Here is a tiny trained network, its code and every weight. The questions are about switching its units off for an input and a class, where a switched-off unit gives its printed mean instead of its output.

import numpy as np


def w(rows, s, z=0):
    codes = np.array(rows[::2]) - 128.0
    scale = np.full(codes.shape[1], s)
    scale[-1] = z or s
    return codes * scale


def f(y):
    return y / 2 * (1 + np.tanh(0.7978845608 * (y + 0.044715 * y**3)))


def log_softmax(a):
    a = a - a.max(-1, keepdims=True)
    return a - np.log(np.exp(a).sum(-1, keepdims=True))


def net(x, mask):
    res = np.array(x, float).reshape(1, 2) / 4 @ E
    y = f(res @ A[0][:, :-1].T + A[0][:, -1])
    res = res + np.where(mask, y, B[0][:, -1]) @ B[0][:, :-1]
    return log_softmax(res[-1] @ U[:, :-1].T + U[:, -1])


A, B = {}, {}
E = w([
[211,235,217,198,186,93,52],'x0',
[231,139,49,172,186,249,147],'x1',
],0.012)
A[0] = w([
[119,99,88,149,142,97,90,54],'N1',
[207,135,45,173,138,201,152,116],'N2',
[126,135,105,96,116,127,129,11],'N3',
[108,66,135,61,115,120,201,194],'N4',
[131,114,106,75,93,131,153,11],'N5',
[128,228,215,203,98,109,75,238],'N6',
[126,97,59,89,144,193,159,254],'N7',
[128,84,113,126,140,123,119,16],'N8',
[193,210,136,244,191,164,69,204],'N9',
[74,181,126,116,89,100,96,57],'N10',
[60,21,146,68,65,110,179,248],'N11',
],0.011,0.0024)
B[0] = w([
[108,70,102,88,123,147,182,125],'N1',
[85,179,95,62,213,227,6,214],'N2',
[106,71,96,142,161,115,164,132],'N3',
[66,125,99,110,82,119,186,204],'N4',
[103,63,104,134,129,78,197,159],'N5',
[223,206,169,174,110,107,108,236],'N6',
[142,134,121,189,71,98,91,204],'N7',
[125,77,70,134,148,115,147,132],'N8',
[174,206,255,191,87,57,118,248],'N9',
[80,136,91,58,139,157,121,164],'N10',
[85,112,168,132,71,119,171,251],'N11',
],0.01,0.019)
U = w([
[232,183,182,180,142,125,51,230],'0',
[40,82,162,2,112,188,176,225],'1',
[196,13,108,65,205,131,174,4],'2',
[109,98,45,120,175,191,67,182],'3',
[142,71,134,232,45,80,225,63],'4',
[176,89,100,79,207,147,236,8],'5',
[124,134,104,97,208,138,147,5],'6',
],0.0095,0.0037)

Each question gives the input, the list of numbers given to net, and the class t.
The units are the neurons (one row each of A and B). Each row of codes is followed by its name. A weight is (code - 128) times the scale printed after its matrix; where a second scale follows, it is the last column's (A, B and U).
mask holds one flag per neuron, in row order. A switched-off neuron (its flag False) gives its mean, the last column of its row in B, instead of its output. The means were averaged over made-up inputs and are rounded, as every weight is.
A unit's drop is (log p(t) with every unit on - log p(t) with that unit switched off) / (log p(t) with every unit on - log p(t) with every unit switched off).
The circuit of an input: a set's keep is (log p(t) with only the set's units on - log p(t) with every unit switched off) / (log p(t) with every unit on - log p(t) with every unit switched off). Starting from all 11 units, units are removed one at a time, each time the one whose removal leaves the highest keep (on an exact tie, the one counted first), for as long as the keep stays at least 0.8.
circuit, biggest first: the units of the circuit, biggest drop first
k most important neurons: the k neurons with the biggest drops, biggest first
drop of u: that unit's drop, to one decimal
input [-6,6], class 3: circuit, biggest first => [N2]
input [-5,2], class 1: 3 most important neurons => [N9 N6 N2]
input [-7,5], class 3: 2 most important neurons => [N2 N7]
input [1,-7], class 1: 3 most important neurons => [N9 N10 N7]
input [-3,7], class 3: 2 most important neurons => [N2 N6]
input [-6,5], class 3: 2 most important neurons => [N2 N7]
input [-1,0], class 4: 2 most important neurons => [N2 N10]
input [-7,6], class 3: drop of N2 => 1.7
input [0,-1], class 1: drop of N7 => 0.3
input [-2,3], class 3: drop of N6 => 0.2
input [-4,3], class 3: drop of N2 => 0.2
input [-2,-3], class 1: 2 most important neurons => [N9 N6]
